Below are the code and all the weights of a small trained network. Each question names an input and a target symbol and asks about switching units off, where a switched-off unit gives its printed mean instead of its output.

import numpy as np


def w(rows, s, z=0):
    codes = np.array(rows[::2]) - 128.0
    scale = np.full(codes.shape[1], s)
    scale[-1] = z or s
    return codes * scale


def norm(h):
    return h / np.sqrt((h * h).mean(-1, keepdims=True) + 1e-5)


def f(y):
    return np.maximum(y, 0)


def softmax(a):
    e = np.exp(a - a.max(-1, keepdims=True))
    return e / e.sum(-1, keepdims=True)


def log_softmax(a):
    a = a - a.max(-1, keepdims=True)
    return a - np.log(np.exp(a).sum(-1, keepdims=True))


def net(x, mask):
    ids = ['αβγδλμξψ'.index(c) for c in x.split()]
    T = len(ids)
    res = E[ids] + P[:T]
    u = 0
    for l in range(2):
        q, k, v = (norm(res) @ M[l].T for M in (Q, K, V))
        z = softmax(np.where(np.tri(T) > 0, q @ k.T / 2**0.5, -1e9)) @ v
        res = res + np.where(mask[u], z, O[l][:, -1]) @ O[l][:, :-1]
        u += 1
        y = f(norm(res) @ A[l][:, :-1].T + A[l][:, -1])
        res = res + np.where(mask[u : u + 12], y, B[l][:, -1]) @ B[l][:, :-1]
        u += 12
    return log_softmax(norm(res)[-1] @ U[:, :-1].T + U[:, -1])


Q, K, V, O, A, B = {}, {}, {}, {}, {}, {}
E = w([
[138,166,96,130],'α',
[158,106,142,143],'β',
[125,65,112,112],'γ',
[83,127,86,254],'δ',
[10,140,116,69],'λ',
[137,166,96,129],'μ',
[124,42,113,106],'ξ',
[112,166,190,131],'ψ',
],0.014)
P = w([
[153,170,138,115],'0',
[89,160,131,216],'1',
[69,165,104,197],'2',
[219,188,155,84],'3',
[175,163,163,181],'4',
[41,194,88,105],'5',
[236,220,151,4],'6',
[184,179,156,147],'7',
[21,211,79,80],'8',
],0.0037)
Q[0] = w([
[246,113,213,187],'0.h1',
[50,116,110,132],'0.h1',
],0.014)
K[0] = w([
[71,100,109,253],'0.h1',
[142,137,123,102],'0.h1',
],0.016)
V[0] = w([
[253,143,202,104],'0.h1',
[102,220,211,112],'0.h1',
],0.0049)
O[0] = w([
[254,88,147,162,107],'0.h1',
[125,159,209,99,7],'0.h1',
],0.0072,0.0016)
A[0] = w([
[137,233,122,179,63],'0.n1',
[119,80,164,123,36],'0.n2',
[51,122,209,201,41],'0.n3',
[47,152,151,84,186],'0.n4',
[161,196,42,151,17],'0.n5',
[79,138,143,38,1],'0.n6',
[106,83,130,92,124],'0.n7',
[104,8,116,69,177],'0.n8',
[179,152,70,60,179],'0.n9',
[86,165,255,106,78],'0.n10',
[181,152,92,171,124],'0.n11',
[96,83,124,174,132],'0.n12',
],0.0072,0.003)
B[0] = w([
[137,163,195,47,176],'0.n1',
[169,104,254,73,137],'0.n2',
[52,156,146,91,155],'0.n3',
[95,58,158,119,181],'0.n4',
[160,136,65,56,165],'0.n5',
[24,190,85,131,146],'0.n6',
[161,175,94,111,174],'0.n7',
[158,236,135,104,254],'0.n8',
[100,134,150,186,185],'0.n9',
[181,15,90,143,160],'0.n10',
[182,59,168,129,166],'0.n11',
[151,219,132,73,176],'0.n12',
],0.0058,0.0061)
Q[1] = w([
[74,103,144,2],'1.h1',
[212,219,29,159],'1.h1',
],0.006)
K[1] = w([
[33,205,91,180],'1.h1',
[228,182,111,3],'1.h1',
],0.0047)
V[1] = w([
[99,144,151,98],'1.h1',
[113,224,146,255],'1.h1',
],0.0098)
O[1] = w([
[160,140,110,170,244],'1.h1',
[155,2,139,21,1],'1.h1',
],0.0091,0.00097)
A[1] = w([
[192,109,67,141,168],'1.n1',
[157,167,138,154,186],'1.n2',
[67,6,175,51,2],'1.n3',
[175,162,41,153,176],'1.n4',
[109,20,39,65,98],'1.n5',
[131,125,149,223,137],'1.n6',
[83,2,121,69,53],'1.n7',
[127,165,160,67,166],'1.n8',
[163,82,197,119,108],'1.n9',
[122,185,135,7,75],'1.n10',
[127,134,79,54,99],'1.n11',
[129,130,248,72,92],'1.n12',
],0.0079,0.0055)
B[1] = w([
[158,107,159,199,188],'1.n1',
[119,61,156,134,228],'1.n2',
[95,1,35,112,163],'1.n3',
[130,96,123,130,254],'1.n4',
[49,70,195,93,164],'1.n5',
[140,80,168,103,162],'1.n6',
[58,41,119,85,163],'1.n7',
[130,169,126,73,209],'1.n8',
[78,163,67,181,152],'1.n9',
[145,80,107,84,198],'1.n10',
[133,118,105,156,167],'1.n11',
[52,153,236,219,157],'1.n12',
],0.0078,0.0063)
U = w([
[146,143,155,110,174],'α',
[216,49,176,170,16],'β',
[171,74,39,150,2],'γ',
[104,48,108,82,230],'δ',
[61,190,116,92,127],'λ',
[149,144,158,108,216],'μ',
[154,175,62,173,147],'ξ',
[122,168,252,123,76],'ψ',
],0.015,0.0021)

Each question gives the input, a string of symbols that net reads in full, and the target symbol t.
The units are the heads (2 rows each of Q, K, V and O) and the neurons (one row each of A and B). Each row of codes is followed by its name. A weight is (code - 128) times the scale printed after its matrix; where a second scale follows, it is the last column's (O, A, B and U).
mask holds one flag per unit, layer by layer, with each layer's heads first. A switched-off unit (its flag False) gives its mean, the last column of its rows in O or B, instead of its output. The means were averaged over made-up inputs and are rounded, as every weight is.
A unit's drop is (log p(t) with every unit on - log p(t) with that unit switched off) / (log p(t) with every unit on - log p(t) with every unit switched off).
The circuit of an input: a set's keep is (log p(t) with only the set's units on - log p(t) with every unit switched off) / (log p(t) with every unit on - log p(t) with every unit switched off). Starting from the 12 units with the biggest drops (on a tie, the unit counted first), units are removed one at a time, each time the one whose removal leaves the highest keep (on an exact tie, the one counted first), for as long as the keep stays at least 0.8.
circuit, biggest first: the units of the circuit, biggest drop first
most important unit: the unit with the biggest drop
k most important neurons: the k neurons with the biggest drops, biggest first
k most important neurons of layer l: the k neurons of layer l with the biggest drops, biggest first
input λ γ ξ λ ξ β, target β: most important unit : 0.n8
input δ ξ γ ψ β, target δ: circuit, biggest first : (1.h1; 0.h1)
input β β α ξ ξ ξ ξ, target ξ: circuit, biggest first : (1.h1; 0.n11; 0.h1)
input β μ ξ, target β: circuit, biggest first : (0.h1; 1.n1)
input β β ξ ξ α β γ δ ξ, target γ: 2 most important neurons : (0.n4; 0.n8)
input δ γ γ μ, target γ: 3 most important neurons of layer 0 : (0.n8; 0.n5; 0.n12)
input γ δ γ μ γ λ, target δ: circuit, biggest first : (1.h1; 0.n4)
input ψ ξ γ, target ψ: circuit, biggest first : (0.h1; 1.n12)
input β μ ξ α ψ ψ δ, target ψ: circuit, biggest first : (0.h1; 0.n1; 1.n3)
input γ γ γ γ, target γ: 2 most important neurons of layer 0 : (0.n8; 0.n1)
input α γ δ α β ξ δ, target β: 3 most important neurons of layer 0 : (0.n8; 0.n11; 0.n9)
input μ δ β γ ψ β μ μ, target β: 3 most important neurons : (0.n8; 0.n11; 0.n5)
input μ γ μ α γ μ γ β α, target γ: circuit, biggest first : (0.h1; 0.n8)
input γ δ μ α, target δ: circuit, biggest first : (0.n8)
input λ ξ β ψ ξ δ λ β γ, target λ: 2 most important neurons of layer 0 : (0.n8; 0.n6)
input γ ψ μ, target γ: 3 most important neurons of layer 0 : (0.n8; 0.n4; 0.n11)
input μ ξ δ ξ μ γ ψ γ ξ, target ψ: 3 most important neurons : (0.n8; 1.n12; 0.n2)
input μ μ δ λ δ λ ξ δ γ, target ξ: 3 most important neurons : (0.n8; 0.n1; 0.n5)
input ξ γ γ λ γ β ξ, target γ: 3 most important neurons : (0.n1; 0.n12; 0.n4)
input γ γ β λ ξ β ξ α, target β: circuit, biggest first : (0.n11)
input μ α β ψ ξ ψ γ γ γ, target γ: 2 most important neurons of layer 0 : (0.n4; 0.n9)
input α δ λ ψ γ α, target ψ: 2 most important neurons : (0.n1; 1.n12)
input μ δ μ μ λ α γ, target λ: 4 most important neurons of layer 0 : (0.n8; 0.n5; 0.n6; 0.n11)
input ψ δ γ λ μ δ, target λ: 2 most important neurons of layer 0 : (0.n3; 0.n12)
input δ ξ δ μ μ, target δ: 2 most important neurons : (0.n1; 1.n10)
